What each symbol does to the units:
χ: hb->jh, rj->fl, pr->lz, gh->sb, cc->dr, tz->ms, lz->pr, fl->rj, qz->tn, ms->tz, bs->hl, tc->rf, th->rp, zf->qd, sm->bd, mq->rt, cd->cl, jf->zs, bd->sm, nt->sz, ld->lc, nm->zn, fq->zz, tn->qz, jh->hb, cl->cd, pg->pp, fc->cf, jt->mt, jp->dt, zn->nm, hs->zp, rt->mq, zp->hs, mt->jt, zr->nz, sj->pb, lc->ld, cf->fc, rf->tc, nc->dm, tp->lm, nz->zr, ns->tg, pp->pg, zz->fq, rp->th, br->bl, sc->jz, dr->cc, sq->sg, sb->gh, qd->zf, bl->br, dm->nc, hl->bs, dt->jp, tg->ns, zs->jf, pb->sj, sz->nt, lm->tp, jz->sc, sg->sq
ω: hb->sj, rj->nm, pr->cl, gh->bd, cc->sc, tz->lc, lz->cd, fl->zn, qz->ns, ms->ld, bs->jt, tc->jf, th->jp, zf->dm, sm->sb, mq->br, cd->lz, jf->tc, bd->gh, nt->fc, ld->ms, nm->rj, fq->sg, tn->tg, jh->pb, cl->pr, pg->lm, fc->nt, jt->bs, jp->th, zn->fl, hs->zr, rt->bl, zp->nz, mt->hl, zr->hs, sj->hb, lc->tz, cf->sz, rf->zs, nc->qd, tp->pp, nz->zp, ns->qz, pp->tp, zz->sq, rp->dt, br->mq, sc->cc, dr->jz, sq->zz, sb->sm, qd->nc, bl->rt, dm->zf, hl->mt, dt->rp, tg->tn, zs->rf, pb->jh, sz->cf, lm->pg, jz->dr, sg->fq
κ: hb->lm, rj->jz, pr->sg, gh->br, cc->zn, tz->nc, lz->sq, fl->sc, qz->rf, ms->dm, bs->zp, tc->tn, th->cf, zf->ld, sm->rt, mq->bd, cd->zz, jf->tg, bd->mq, nt->dt, ld->zf, nm->dr, fq->cl, tn->tc, jh->tp, cl->fq, pg->sj, fc->rp, jt->nz, jp->sz, zn->cc, hs->hl, rt->sm, zp->bs, mt->zr, zr->mt, sj->pg, lc->qd, cf->th, rf->qz, nc->tz, tp->jh, nz->jt, ns->zs, pp->pb, zz->cd, rp->fc, br->gh, sc->fl, dr->nm, sq->lz, sb->bl, qd->lc, bl->sb, dm->ms, hl->hs, dt->nt, tg->jf, zs->ns, pb->pp, sz->jp, lm->hb, jz->rj, sg->pr
λ: hb->jz, rj->lm, pr->mt, gh->qz, cc->pb, tz->sz, lz->jt, fl->tp, qz->gh, ms->nt, bs->cd, tc->bl, th->qd, zf->rp, sm->tg, mq->zs, cd->bs, jf->rt, bd->ns, nt->ms, ld->fc, nm->pg, fq->hs, tn->sb, jh->sc, cl->hl, pg->nm, fc->ld, jt->lz, jp->nc, zn->pp, hs->fq, rt->jf, zp->zz, mt->pr, zr->sg, sj->dr, lc->cf, cf->lc, rf->br, nc->jp, tp->fl, nz->sq, ns->bd, pp->zn, zz->zp, rp->zf, br->rf, sc->jh, dr->sj, sq->nz, sb->tn, qd->th, bl->tc, dm->dt, hl->cl, dt->dm, tg->sm, zs->mq, pb->cc, sz->tz, lm->rj, jz->hb, sg->zr
ξ: hb->dm, rj->nt, pr->mq, gh->fq, cc->th, tz->tp, lz->rt, fl->sz, qz->hs, ms->lm, bs->tc, tc->bs, th->cc, zf->sj, sm->sq, mq->pr, cd->bl, jf->jt, bd->sg, nt->rj, ld->pg, nm->fc, fq->gh, tn->zp, jh->nc, cl->br, pg->ld, fc->nm, jt->jf, jp->sc, zn->cf, hs->qz, rt->lz, zp->tn, mt->zs, zr->ns, sj->zf, lc->pp, cf->zn, rf->hl, nc->jh, tp->tz, nz->tg, ns->zr, pp->lc, zz->sb, rp->dr, br->cl, sc->jp, dr->rp, sq->sm, sb->zz, qd->pb, bl->cd, dm->hb, hl->rf, dt->jz, tg->nz, zs->mt, pb->qd, sz->fl, lm->ms, jz->dt, sg->bd
τ: hb->mt, rj->sg, pr->jz, gh->fc, cc->cd, tz->tg, lz->sc, fl->sq, qz->ld, ms->ns, bs->pb, tc->qd, th->bl, zf->rf, sm->sz, mq->dt, cd->cc, jf->nc, bd->nt, nt->bd, ld->qz, nm->fq, fq->nm, tn->lc, jh->jt, cl->dr, pg->hs, fc->gh, jt->jh, jp->rt, zn->zz, hs->pg, rt->jp, zp->pp, mt->hb, zr->lm, sj->hl, lc->tn, cf->sb, rf->zf, nc->jf, tp->nz, nz->tp, ns->ms, pp->zp, zz->zn, rp->br, br->rp, sc->lz, dr->cl, sq->fl, sb->cf, qd->tc, bl->th, dm->zs, hl->sj, dt->mq, tg->tz, zs->dm, pb->bs, sz->sm, lm->zr, jz->pr, sg->rj

The rows follow the links: the fewer symbols apart two units are, the more alike their rows tend to be.

Each row is also shifted at random along 7 hidden directions that mean nothing.

Some units, each with a row of numbers:
cd
[  71  -82  -98  -53   26   35  -73   41  -20  -13  -92   99  -47   39 -100  118  -95  -77  123   14   60   22  -62  -45  -41  150    9  -78  -46 -122  -76  -67 -360  -56  233  -10  -27   92 -312   34  135 -107   81  -95   -4  -80 -321   28  105]
bs
[  64   21  -44    5   88   58  -89   57  100   77   32   37  -15   46   69  -72 -145  -89  161  121  -28    7  -81  -64  -42   76   92  -12 -101 -129  -71 -102  -87  103   72 -121  -11   63  -20   12  178  -81  -23  -75  -30  -56  -79   -4   97]
tg
[ -86  -13   24  -19  173   20  -23   30  105   11  147  -23   13 -188  108   60  -39   35  -38   37    6  -62  -19   50  -15 -125  165  -13    7   13  -35  -46  201  105 -160  -53  -16  -20  170  -13  -33  144  -40  -43   28    9  387   71  -54]
hb
[  95   27   36   37  -18   14   21  -18   67  -21  -42  -53   40  174   55   -8   -1   92  -67   75   70   57  -29   20  -31  -23  -10   50  -70    7   71    3   68   -3  -87  -12   43   57   10   16   29  -49  -58   69  -53  -36  -12  -18  -38]
zp
[  41   18   35  -21  -54   -5  -62   39  -35   80   34   -1  -13   66   62  -83   -8  -80   -5    8   44   -4   27  -71  -26   61  -37  -28   67  -53  -39  -56  -39   58   21  -69  -18   60   52  -13  -56   17   46  -66   12   42   20  -31  -22]
dt
[  12   30   -3   20  -26   29   34  -54  -67  -98  -38   22  -65  -19  -34   33   66   49  -76  -54  -16  -13  -44   52   45  -64  -56   81   61   28   93   64  -12 -106  -70  108   51 -160 -136   13 -148   35   39   70   17  -12   38   29   16]
mt
[ 112 -120   40   13  183   44   37  -41  210 -171  131  -89  -22 -221   82  123   54   92   33  178 -235 -128 -111   23  -34  -71  -13   39 -120  -46   66 -159   64  -28  -88   -5  -40  -95  -15  -39   -9  -18   86  -19   27  -83  247  113  -35]
mq
[  72   84  -14  -82   61   62   17  -27 -231   -3  -38   76   47  139   11   39  -17   32 -119  -12  162  -36   -2   50   11  -41  142  127  134   29   77  165  -97  -10  -47   60    5 -138 -188   32  -58  -71   64  -51  -28    7  -64  -13   25]
pb
[  87   34   35   55   35  -56  -50   48   10  -36   -2  -21   -6   32   96   45   -9  -80  -38   86   64   14    0  -71  -29   28    2  -18   19   12  -49  -48   87  -14  -34   -3   18   47   34  -86  -59   60   53   86   28   95  149  -23  -70]
nm
[ -49   32  -26   20  -65  -48   67  -87  -26   55   20   56  -99    7  -29  -75   84  -92    4  -41 -110   16   25  -44   64  -33 -175   47   44   47   73  -39   87  -13  -10   38   60  109  124  -30  -41   27    9   58   -4   45   57  -21   33]
bl
[-141  -72  -98  -38  123   -3  -30   25   86  -70   60   27  -88 -298  -46   60  -36  -82  192  -22 -185  -32  -63  -67   37   30   62  -94  -73  -50  -73  -72  -95   10  138  -12  -40   21  -86  -12   68   12   34 -103   66  -32   -8   31   82]
tn
[ -71    6   61  -54   36  -33    1   60 -118    9  -35  -63   69    0   -6   70  -34 -108  -22  -54  116  -10  104  -40  -68   51  136  -44   77   31  -56   93    2   17   68  -83  -71    3  -12  -27   -3   -3   12  -64    7   89  -67   -8  -81]
rj
[  32  -23   -5   64 -112   -5   41  -68  148   41   15   12  -16   20  -61  -87   61   87  -13  -22 -113   30   -8   38   82  -49 -168   10  -69   23   74  -68   60    9  -53   47   41   69  127   27   29   15  -77   51  -23  -63   23   18   25]
sz
[ -94   41  -20   18  -67   15  -20   76 -184   48  -11   59  113 -164  -71  -85  -17   81  195  -29  -23   37  110   70   54   -2   75  -42  119   30  -52   -8  -61    5   75   29   -1  -52   39   40 -112  -17   96   31   43  -33   38  -55   25]
lm
[ 126  -62  -20   54  182   80  -14  -54  -34   28  -11   18  -74  -28   47  133  -32   45   40   55  -34   20  -76   38  -45  -89    4   78   48 -142   90  -58  -25  -62  -35   38  111  -78 -159   11   17  -12  127   18  -11  -75   76  100   48]
tc
[ -99   44   48   19 -144  -34  -20   60   28   11   52  -25  -30  -71   41 -233   11  -37   96  -32 -161  -64   14  -54  -17   65  -82  -79   -4  -80  -82  -17  -39   68   62  -84  -55  -52  165  -29  -48   -4  -51  -32   32   -9   -4  -74   -2]
fl
[   4  -37  -16   64  -87  -18  -14   67   74   42   12  -21  123  -49 -106 -136    8  135  206   79 -141   18   73   44   62  -25  -52  -78  -49   83  -69  -67   85   60    6    0   -1   35  228   39   63  -17   19   35   23  -69  -14  -29   -3]
ld
[-111    7  -11   30  -50  -24   62    4   55   92  -30  -58   95  -21    1  -62    4  -72  152   -8  -10   75   92  -32  -19   70  113   -6  -42    2   59   18   96   79   82  -56   -8   43  189   -6  135  -97 -104   37  -49   18  -81  -40  -38]

From each start, follow one symbol. Which unit do you reach?
Answer with the unit's name.
start [  57   20  -49   41 -149   -2   -3  -76   16    5  -72   32 -110   77  -74 -106   48  -64   51  -21 -119   12  -53  -58   22   79 -223   20  -13  -89   86  -35 -127  -83   93   60   84   -8  -75    4  -11  -81   39   37   20  -34 -155  -30   88]
ω: jz
start [ -15   31   13   74  -44   36   -3  -73  151   -6    2   -4  -82   77   84  -83    1   62  -46  -42 -128   12  -87    9  -24  -64  -63   55 -125  -69   49   46   76   16 -109  -17   63 -111   40   45   58   13 -140   69  -10  -74   -1    6   63]
ξ: hb
start [ -87   29    5   23  -53   18   72   -7 -125   71  -40   20  164  -89  -87  -94   13   71  225  -13  -15   16  115   50   33  -25  100   -9   76   79   56   27   -5   24   57   16   -6  -32  116   45   10  -94    1   27  -29  -43  -62  -74    8]
κ: dt
start [-145  -47  -26   91  -72   22   40  -93  136   24   22  -19  -99 -149    2  -19   62   83   86 -120 -190   10  -61   39  -34  -26 -116   -3  -34 -165   79  -25  -66  -43   49  -19   65  -79  -19   55    6  -16  -49   27    8 -124  -25   44   75]
ξ: lm
start [-126   15  -17  -12  -35  -14   60  -26   28   77   67  -12  -29  -98   48  -82   17  -83   77  -51  -25  -29   20  -51  -38   47   27    8    3  -93   42  -34  -34   93   65  -93  -20   31   87   -2   15  -25  -60  -68   -9   -3   37   -9   52]
κ: rf
start [-134  -18  -28   11   13  -77   -9   -5  183  -99  -25  -33  -69  -80  -62   95    8  -60  -70  -87   45   62  -43  -30   40   -7   11 -111 -115   95  -75    9   98  -15    3   72   15   93  -21  -52   31  103  -80   87   23   57   30    3  -18]
τ: bl
start [ -53  -17  -69  -52   85   -1   43  -94  -11   68   71   97 -143  -74  -42  111   -2 -116   -2  -34   14   -3  -60  -31   28    1  -45   30   28  -71   54 -119 -116   28   49   20   48  160  -91   17   -6   38   61 -112  -21   31   63   62   85]
τ: nm
start [ 139    8   45   23 -130  -14   21   -9  181   -8   15  -47   18  133   47 -157    9  -38   50  107  -75  -51  -58  -72  -22  103  -72   38 -181  -48   83  -39  -15   90    5 -109  -59  -59  145  -52  104 -136 -111  -15  -56  -59  -79  -34   40]
χ: bs
start [ 198   97   -6   66  -87   66  -55  -52  -65   71  -46   83  -21  256    2 -219   -4  101   13  103 -102   -9  -56    0   64  -24 -119   89    7  -58   87   45   -3   24 -106   49   57 -135   55   16    5  -60  -10   72   -5  -77  -77  -87  138]
ξ: dt
start [  83   74  -62   50 -114   93  -94    1   67  117  -26   98  -75  267  -21 -169  -92   78  -48   18   26   79  -99   36   65    4 -109  -29  -54  -55  -59    5  -19   22  -76   46  108   60   11   55   65    1 -135   74  -13  -98 -145  -54  123]
κ: fl
start [ 109  -70   42   37  117  -39  -33   58  -91  -37  -37  -47   11  -55   47  147   -3  -87   37   56   33    2   48  -65  -50   42   36  -19   71   -1  -99  -57    2  -74   54   28   20  -12  -75  -62  -49    5  168   23   72   54   54   64  -86]
ξ: lc
start [ 152  -11   42    7 -132   35  -87   68   98  103   -6   -7   53  183   39 -200  -57  120   36   62 -130  -28  -23   12  -41   11 -105  -35  -76  -48  -62   14  -11   81  -58 -103  -51 -116  125   40   84  -49  -82  -83   17 -118 -105  -14   51]
ω: zp
start [ -49   -8  -63   44   84    4   31  -79   47  -29   -6   79 -121  -49  -31   43  -12  -86   12  -34  -37   40  -98  -54   37   22    1   17  -53  -34   64    6  -34  -42   14   74   89  -47 -113  -33   61  -28  -30   44  -44    8  -28   58  105]
ω: dt
start [  60  -38    3   73  -22  -11   43  -42   70  -34   -5  -16  -72  -56   26  -81   45  -51  139   48 -200   -1  -66  -77  -19   65 -144   -6  -62 -103   66 -106  -24  -22   82  -30   43    1    1  -46   66  -68    9   51    5  -43  -66  -21   28]
ξ: zf
